Below are the code and all the weights of a small trained network. Each question names an input and a class and asks about switching units off, where a switched-off unit gives its printed mean instead of its output.

import numpy as np


def w(rows, s, z=0):
    codes = np.array(rows[::2]) - 128.0
    scale = np.full(codes.shape[1], s)
    scale[-1] = z or s
    return codes * scale


def f(y):
    return y / 2 * (1 + np.tanh(0.7978845608 * (y + 0.044715 * y**3)))


def log_softmax(a):
    a = a - a.max(-1, keepdims=True)
    return a - np.log(np.exp(a).sum(-1, keepdims=True))


def net(x, mask):
    res = np.array(x, float).reshape(1, 8) / 4 @ E
    y = f(res @ A[0][:, :-1].T + A[0][:, -1])
    res = res + np.where(mask, y, B[0][:, -1]) @ B[0][:, :-1]
    return log_softmax(res[-1] @ U[:, :-1].T + U[:, -1])


A, B = {}, {}
E = w([
[109,108,137,98,90],'x0',
[244,162,196,172,72],'x1',
[153,208,146,7,132],'x2',
[132,112,135,107,126],'x3',
[139,134,126,138,145],'x4',
[136,136,125,139,142],'x5',
[187,115,8,99,65],'x6',
[119,125,130,122,115],'x7',
],0.013)
A[0] = w([
[216,117,170,164,82,227],'N1',
[59,137,176,154,159,209],'N2',
[97,136,184,170,117,143],'N3',
[115,140,166,164,153,163],'N4',
[149,74,144,181,108,138],'N5',
[180,126,133,154,90,177],'N6',
[185,84,164,106,128,191],'N7',
[146,153,120,183,118,113],'N8',
[165,120,120,150,158,106],'N9',
[165,74,113,148,76,154],'N10',
[163,2,73,153,153,106],'N11',
[165,79,152,156,182,176],'N12',
[102,115,9,151,165,244],'N13',
[98,93,103,72,96,139],'N14',
[172,175,165,129,106,180],'N15',
[175,68,166,154,104,160],'N16',
[92,26,189,201,106,172],'N17',
[163,172,61,54,60,172],'N18',
[203,142,171,143,196,205],'N19',
[141,169,198,132,117,170],'N20',
[79,112,177,149,143,163],'N21',
[28,129,109,75,115,254],'N22',
[173,92,85,123,102,140],'N23',
[105,61,107,164,116,160],'N24',
],0.014,0.0051)
B[0] = w([
[121,190,93,148,74,247],'N1',
[86,126,126,89,202,221],'N2',
[78,94,71,128,86,186],'N3',
[89,100,120,99,92,181],'N4',
[154,154,110,188,156,186],'N5',
[123,182,82,130,120,196],'N6',
[87,141,84,123,93,178],'N7',
[118,172,122,126,110,160],'N8',
[134,133,127,126,111,144],'N9',
[138,196,152,175,63,194],'N10',
[129,104,202,132,85,214],'N11',
[79,128,89,129,128,174],'N12',
[130,41,199,148,104,242],'N13',
[174,127,117,134,137,179],'N14',
[83,93,97,92,80,207],'N15',
[109,215,101,180,94,187],'N16',
[100,121,1,169,171,235],'N17',
[86,107,47,146,175,247],'N18',
[129,91,121,89,117,210],'N19',
[100,104,166,70,38,205],'N20',
[92,147,92,102,180,196],'N21',
[174,101,192,131,174,232],'N22',
[132,152,136,202,139,193],'N23',
[99,79,138,155,64,194],'N24',
],0.0086,0.016)
U = w([
[133,41,93,161,195,236],'0',
[99,27,170,119,10,94],'1',
[88,169,86,140,117,175],'2',
[177,220,137,209,135,3],'3',
[125,124,192,69,189,140],'4',
],0.012,0.0037)

Each question gives the input, the list of numbers given to net, and the class t.
The units are the neurons (one row each of A and B). Each row of codes is followed by its name. A weight is (code - 128) times the scale printed after its matrix; where a second scale follows, it is the last column's (A, B and U).
mask holds one flag per neuron, in row order. A switched-off neuron (its flag False) gives its mean, the last column of its row in B, instead of its output. The means were averaged over made-up inputs and are rounded, as every weight is.
A unit's drop is (log p(t) with every unit on - log p(t) with that unit switched off) / (log p(t) with every unit on - log p(t) with every unit switched off).
The circuit of an input: a set's keep is (log p(t) with only the set's units on - log p(t) with every unit switched off) / (log p(t) with every unit on - log p(t) with every unit switched off). Starting from the 12 units with the biggest drops (on a tie, the unit counted first), units are removed one at a time, each time the one whose removal leaves the highest keep (on an exact tie, the one counted first), for as long as the keep stays at least 0.8.
circuit, biggest first: the units of the circuit, biggest drop first
k most important neurons: the k neurons with the biggest drops, biggest first
drop when u is switched off: that unit's drop, to one decimal
input [5,-1,-7,-6,-4,-1,-3,0], class 0: circuit, biggest first	(N17)
input [-7,0,1,1,-7,-7,8,-1], class 0: circuit, biggest first	(N18, N13)
input [4,-5,-1,-3,6,0,8,-7], class 1: 3 most important neurons	(N13, N11, N17)
input [-8,1,-7,7,-1,-3,-7,1], class 2: 3 most important neurons	(N16, N13, N22)
input [-4,-2,-8,3,7,0,1,5], class 1: 4 most important neurons	(N11, N24, N13, N18)
input [6,2,1,-3,-2,0,4,-1], class 2: 2 most important neurons	(N18, N22)
input [-5,5,0,6,-7,1,-5,-6], class 2: 4 most important neurons	(N13, N11, N24, N16)
input [4,-7,7,-7,3,2,0,0], class 4: 2 most important neurons	(N17, N22)
input [-7,-2,1,5,7,0,-1,-3], class 4: 2 most important neurons	(N17, N18)
input [-8,7,4,4,-8,0,-6,7], class 1: drop when N20 is switched off	0.1
input [4,5,6,3,-7,-4,8,-7], class 2: drop when N18 is switched off	0.2
input [4,-4,0,8,5,-2,-3,8], class 0: drop when N18 is switched off	-0.1
input [-5,-6,5,-3,-2,-6,-3,4], class 4: drop when N11 is switched off	0.0
input [-3,2,6,2,-8,6,-6,5], class 1: circuit, biggest first	(N20)
